Here is a tiny trained network, its code and every weight. The questions are about switching its units off for an input and a class, where a switched-off unit gives its printed mean instead of its output.

import numpy as np


def w(rows, s, z=0):
    codes = np.array(rows[::2]) - 128.0
    scale = np.full(codes.shape[1], s)
    scale[-1] = z or s
    return codes * scale


def f(y):
    return np.maximum(y, 0)


def log_softmax(a):
    a = a - a.max(-1, keepdims=True)
    return a - np.log(np.exp(a).sum(-1, keepdims=True))


def net(x, mask):
    res = np.array(x, float).reshape(1, 5) / 4 @ E
    y = f(res @ A[0][:, :-1].T + A[0][:, -1])
    res = res + np.where(mask, y, B[0][:, -1]) @ B[0][:, :-1]
    return log_softmax(res[-1] @ U[:, :-1].T + U[:, -1])


A, B = {}, {}
E = w([
[139,124,130,123,122,128,136,125,119,117,135,125],'x0',
[151,127,203,147,220,178,126,183,187,91,194,67],'x1',
[224,110,79,122,185,85,87,216,72,204,192,254],'x2',
[72,208,108,209,113,44,158,155,103,105,195,112],'x3',
[122,124,114,125,131,130,128,128,135,123,134,129],'x4',
],0.009)
A[0] = w([
[102,96,181,135,132,199,140,79,200,64,88,51,183],'n1',
[174,73,130,95,179,121,116,182,113,169,175,164,2],'n2',
[140,180,75,148,121,71,148,172,90,137,152,165,116],'n3',
[137,134,164,153,159,142,111,167,154,106,196,128,23],'n4',
[169,141,68,142,168,99,97,179,84,186,170,196,167],'n5',
[135,15,215,93,160,241,119,107,181,99,117,79,154],'n6',
[154,88,198,93,212,240,101,67,176,80,90,63,139],'n7',
[146,168,191,136,242,172,170,241,181,80,209,109,43],'n8',
[217,24,116,27,113,224,101,84,158,205,51,159,89],'n9',
[31,198,147,131,65,135,192,21,185,54,36,55,209],'n10',
[208,118,111,92,185,93,109,226,103,189,161,187,76],'n11',
[144,181,56,146,109,68,126,165,81,163,158,165,118],'n12',
[167,147,211,204,240,116,102,182,170,91,241,95,187],'n13',
[127,174,117,204,145,86,136,108,130,107,160,89,180],'n14',
[154,1,120,48,119,184,103,117,127,169,41,171,219],'n15',
[36,185,135,140,56,119,169,42,139,66,60,51,17],'n16',
[136,166,101,114,105,93,125,129,81,148,159,194,118],'n17',
],0.0057,0.006)
B[0] = w([
[137,147,142,30,103,185,229,202,164,209,141,77,211],'n1',
[6,14,210,100,26,212,98,6,129,148,230,120,151],'n2',
[172,150,92,90,110,134,191,143,134,146,98,84,173],'n3',
[249,207,36,171,203,49,115,171,94,91,32,162,139],'n4',
[190,195,87,104,177,131,178,211,160,118,77,87,203],'n5',
[193,199,100,44,109,148,207,197,208,208,75,83,201],'n6',
[202,163,92,51,103,176,219,204,186,204,126,81,200],'n7',
[106,41,94,233,139,88,17,69,13,68,148,215,171],'n8',
[125,130,114,231,161,52,11,74,22,30,162,219,199],'n9',
[55,33,180,204,129,148,54,27,80,112,182,170,251],'n10',
[110,66,111,157,127,137,69,78,73,127,143,162,188],'n11',
[165,166,85,83,137,126,172,184,167,155,70,72,182],'n12',
[51,59,207,161,52,151,92,48,110,164,183,171,200],'n13',
[122,162,100,144,133,113,96,161,82,62,112,183,172],'n14',
[54,63,194,196,74,143,51,61,70,94,214,178,215],'n15',
[188,148,57,223,232,73,19,139,3,11,94,221,196],'n16',
[160,128,84,143,145,145,187,151,173,141,86,98,169],'n17',
],0.006,0.014)
U = w([
[48,88,188,138,55,167,116,60,123,154,165,134,43],'0',
[165,153,65,166,195,64,89,125,75,83,102,179,246],'1',
[212,245,91,13,147,164,254,240,244,234,63,24,184],'2',
],0.0085,0.0012)

Each question gives the input, the list of numbers given to net, and the class t.
The units are the neurons (one row each of A and B). Each row of codes is followed by its name. A weight is (code - 128) times the scale printed after its matrix; where a second scale follows, it is the last column's (A, B and U).
mask holds one flag per neuron, in row order. A switched-off neuron (its flag False) gives its mean, the last column of its row in B, instead of its output. The means were averaged over made-up inputs and are rounded, as every weight is.
A unit's drop is (log p(t) with every unit on - log p(t) with that unit switched off) / (log p(t) with every unit on - log p(t) with every unit switched off).
The circuit of an input: a set's keep is (log p(t) with only the set's units on - log p(t) with every unit switched off) / (log p(t) with every unit on - log p(t) with every unit switched off). Starting from the 12 units with the biggest drops (on a tie, the unit counted first), units are removed one at a time, each time the one whose removal leaves the highest keep (on an exact tie, the one counted first), for as long as the keep stays at least 0.8.
circuit, biggest first: the units of the circuit, biggest drop first
most important unit: the unit with the biggest drop
k most important neurons: the k neurons with the biggest drops, biggest first
drop of u: that unit's drop, to one decimal
input [2,1,-5,-7,-5], class 2: 3 most important neurons	(n6, n7, n1)
input [7,7,3,-5,-7], class 0: circuit, biggest first	(n13)
input [8,-4,-5,1,-4], class 1: 2 most important neurons	(n16, n13)
input [-8,4,4,-2,-1], class 0: 2 most important neurons	(n16, n13)
input [3,-1,-4,6,-2], class 1: 3 most important neurons	(n16, n15, n13)
input [-5,1,-1,0,5], class 2: circuit, biggest first	(n15, n9)
input [-7,4,0,-8,8], class 2: 2 most important neurons	(n6, n7)
input [-4,-4,2,1,-3], class 2: 4 most important neurons	(n10, n9, n16, n8)
input [-7,0,-8,3,6], class 1: 4 most important neurons	(n16, n13, n15, n2)
input [-5,8,4,-5,3], class 0: 2 most important neurons	(n13, n2)
input [-6,4,2,-6,4], class 0: 2 most important neurons	(n16, n15)
input [-6,7,7,-6,1], class 0: 2 most important neurons	(n2, n13)
input [1,0,-7,6,-1], class 1: 2 most important neurons	(n16, n15)
input [6,7,-3,-4,2], class 2: most important unit	n6
input [4,8,7,-3,0], class 0: 2 most important neurons	(n2, n13)
input [2,-2,-4,4,-7], class 1: 4 most important neurons	(n16, n13, n15, n2)
input [5,5,5,-8,-7], class 0: drop of n15	0.1
input [-3,-8,-6,5,5], class 1: drop of n16	2.1
input [5,-1,-5,1,2], class 1: drop of n5	-0.8
input [-4,5,8,-8,7], class 0: circuit, biggest first	(n2)
